Here is a tiny trained network, its code and every weight. The questions are about switching its units off for an input and a class, where a switched-off unit gives its printed mean instead of its output.

import numpy as np


def w(rows, s, z=0):
    codes = np.array(rows[::2]) - 128.0
    scale = np.full(codes.shape[1], s)
    scale[-1] = z or s
    return codes * scale


def norm(h):
    return h / np.sqrt((h * h).mean(-1, keepdims=True) + 1e-5)


def f(y):
    return np.maximum(y, 0)


def log_softmax(a):
    a = a - a.max(-1, keepdims=True)
    return a - np.log(np.exp(a).sum(-1, keepdims=True))


def net(x, mask):
    res = np.array(x, float).reshape(1, 8) / 4 @ E
    u = 0
    for l in range(4):
        y = f(norm(res) @ A[l][:, :-1].T + A[l][:, -1])
        res = res + np.where(mask[u : u + 5], y, B[l][:, -1]) @ B[l][:, :-1]
        u += 5
    return log_softmax(norm(res)[-1] @ U[:, :-1].T + U[:, -1])


A, B = {}, {}
E = w([
[127,125,132,121,127,131],'x0',
[46,26,157,163,197,78],'x1',
[158,134,134,138,126,110],'x2',
[88,119,122,115,132,155],'x3',
[122,126,128,124,128,135],'x4',
[110,113,141,100,125,150],'x5',
[131,95,164,186,2,185],'x6',
[78,188,199,114,89,107],'x7',
],0.006)
A[0] = w([
[106,126,120,198,47,141,98],'0.n0',
[93,3,196,226,81,89,1],'0.n1',
[195,194,129,57,161,120,145],'0.n2',
[67,78,164,178,219,53,60],'0.n3',
[61,195,185,137,96,76,211],'0.n4',
],0.0062,0.003)
B[0] = w([
[119,156,118,99,58,119,217],'0.n0',
[118,254,104,114,248,216,243],'0.n1',
[36,149,129,173,158,151,240],'0.n2',
[110,59,194,184,50,70,237],'0.n3',
[129,215,140,17,99,44,254],'0.n4',
],0.0074,0.0039)
A[1] = w([
[127,161,105,85,157,117,131],'1.n0',
[59,137,149,147,196,129,199],'1.n1',
[168,114,148,159,42,168,254],'1.n2',
[145,47,202,116,113,31,148],'1.n3',
[91,129,172,2,81,208,157],'1.n4',
],0.0077,0.0025)
B[1] = w([
[45,68,201,253,112,166,185],'1.n0',
[212,109,125,111,163,110,244],'1.n1',
[66,69,43,171,136,76,212],'1.n2',
[98,66,92,57,139,97,196],'1.n3',
[170,154,118,167,121,72,255],'1.n4',
],0.0072,0.0054)
A[2] = w([
[40,223,118,148,145,114,118],'2.n0',
[148,133,124,136,178,42,124],'2.n1',
[227,165,76,202,252,192,131],'2.n2',
[70,190,253,149,217,36,74],'2.n3',
[127,198,158,146,179,112,7],'2.n4',
],0.0063,0.0012)
B[2] = w([
[174,99,140,117,221,147,215],'2.n0',
[51,71,85,80,82,118,189],'2.n1',
[63,37,255,153,72,153,221],'2.n2',
[156,197,107,65,103,243,254],'2.n3',
[111,156,78,191,212,184,176],'2.n4',
],0.007,0.0067)
A[3] = w([
[71,54,132,117,163,172,181],'3.n0',
[113,86,123,151,145,104,3],'3.n1',
[165,11,14,147,131,125,116],'3.n2',
[173,144,161,186,177,167,254],'3.n3',
[105,79,151,254,118,176,143],'3.n4',
],0.0069,0.00077)
B[3] = w([
[179,126,204,235,102,62,253],'3.n0',
[147,215,40,79,182,113,167],'3.n1',
[254,157,77,126,183,227,236],'3.n2',
[166,143,204,139,165,91,196],'3.n3',
[22,84,132,134,38,159,254],'3.n4',
],0.0075,0.0047)
U = w([
[73,57,239,250,121,164,205],'0',
[158,221,173,104,229,209,196],'1',
[186,94,21,213,73,213,4],'2',
[138,192,112,170,28,21,125],'3',
[237,27,97,140,223,86,151],'4',
[42,74,160,26,142,32,59],'5',
],0.012,0.0024)

Each question gives the input, the list of numbers given to net, and the class t.
The units are the neurons (one row each of A and B). Each row of codes is followed by its name. A weight is (code - 128) times the scale printed after its matrix; where a second scale follows, it is the last column's (A, B and U).
mask holds one flag per neuron, layer by layer. A switched-off neuron (its flag False) gives its mean, the last column of its row in B, instead of its output. The means were averaged over made-up inputs and are rounded, as every weight is.
A unit's drop is (log p(t) with every unit on - log p(t) with that unit switched off) / (log p(t) with every unit on - log p(t) with every unit switched off).
The circuit of an input: a set's keep is (log p(t) with only the set's units on - log p(t) with every unit switched off) / (log p(t) with every unit on - log p(t) with every unit switched off). Starting from the 12 units with the biggest drops (on a tie, the unit counted first), units are removed one at a time, each time the one whose removal leaves the highest keep (on an exact tie, the one counted first), for as long as the keep stays at least 0.8.
circuit, biggest first: the units of the circuit, biggest drop first
unit that matters most: the unit with the biggest drop
top k neurons: the k neurons with the biggest drops, biggest first
k most important neurons of layer l: the k neurons of layer l with the biggest drops, biggest first
drop of u: that unit's drop, to one decimal
input [-4,5,2,-2,5,6,2,4], class 1: circuit, biggest first -> 0.n1
input [-1,4,-2,6,7,-1,0,7], class 5: top 3 neurons -> 0.n3; 3.n2; 1.n3
input [6,-4,1,-2,4,5,0,-2], class 0: top 2 neurons -> 0.n3; 0.n2
input [-5,6,3,6,-7,-2,0,3], class 5: 3 most important neurons of layer 0 -> 0.n3; 0.n2; 0.n4
input [-7,-6,4,2,7,7,1,0], class 2: circuit, biggest first -> 0.n4; 1.n2
input [-3,-2,-3,-3,6,4,8,1], class 3: top 3 neurons -> 0.n0; 1.n4; 2.n4
input [2,-2,4,3,5,5,2,4], class 3: top 2 neurons -> 0.n1; 1.n4
input [-3,0,-3,0,-1,-4,7,0], class 2: 3 most important neurons of layer 0 -> 0.n0; 0.n4; 0.n2
input [2,-4,2,-3,-2,5,0,-6], class 0: top 2 neurons -> 0.n3; 2.n2
input [3,8,-6,-3,1,1,-6,0], class 4: 3 most important neurons of layer 3 -> 3.n2; 3.n4; 3.n0
input [-4,5,1,3,-2,8,-7,-2], class 4: top 2 neurons -> 3.n2; 0.n4
input [5,7,-8,-8,-1,-3,0,3], class 5: 2 most important neurons of layer 0 -> 0.n3; 0.n2
input [1,1,0,-8,8,2,7,4], class 1: top 2 neurons -> 0.n1; 0.n3
input [6,0,-2,6,4,6,-1,8], class 1: circuit, biggest first -> 2.n2
input [4,0,0,1,5,-5,2,5], class 3: top 3 neurons -> 0.n0; 3.n2; 0.n2
input [-2,0,-3,-7,1,6,0,-8], class 0: top 3 neurons -> 0.n3; 2.n2; 1.n3
input [-7,-8,-6,-8,0,5,0,-7], class 0: top 3 neurons -> 2.n2; 0.n3; 0.n2
input [-1,1,-7,5,-1,5,-1,-2], class 4: top 2 neurons -> 0.n1; 0.n2
input [4,3,-4,-3,0,3,-1,5], class 5: top 2 neurons -> 0.n3; 1.n3
input [-1,-2,8,-2,3,1,-7,-3], class 0: unit that matters most -> 2.n2
input [-6,6,8,-8,6,-2,-5,1], class 5: top 4 neurons -> 0.n3; 2.n0; 2.n4; 2.n1
input [5,-5,-1,-6,0,5,0,-5], class 0: 3 most important neurons of layer 0 -> 0.n3; 0.n2; 0.n0
input [1,-1,-3,5,0,8,7,1], class 3: drop of 2.n3 -> 0.1
input [-7,4,-6,-2,7,-4,4,8], class 1: drop of 0.n1 -> 0.5
input [6,-4,2,-1,0,1,5,5], class 3: drop of 0.n1 -> 0.0
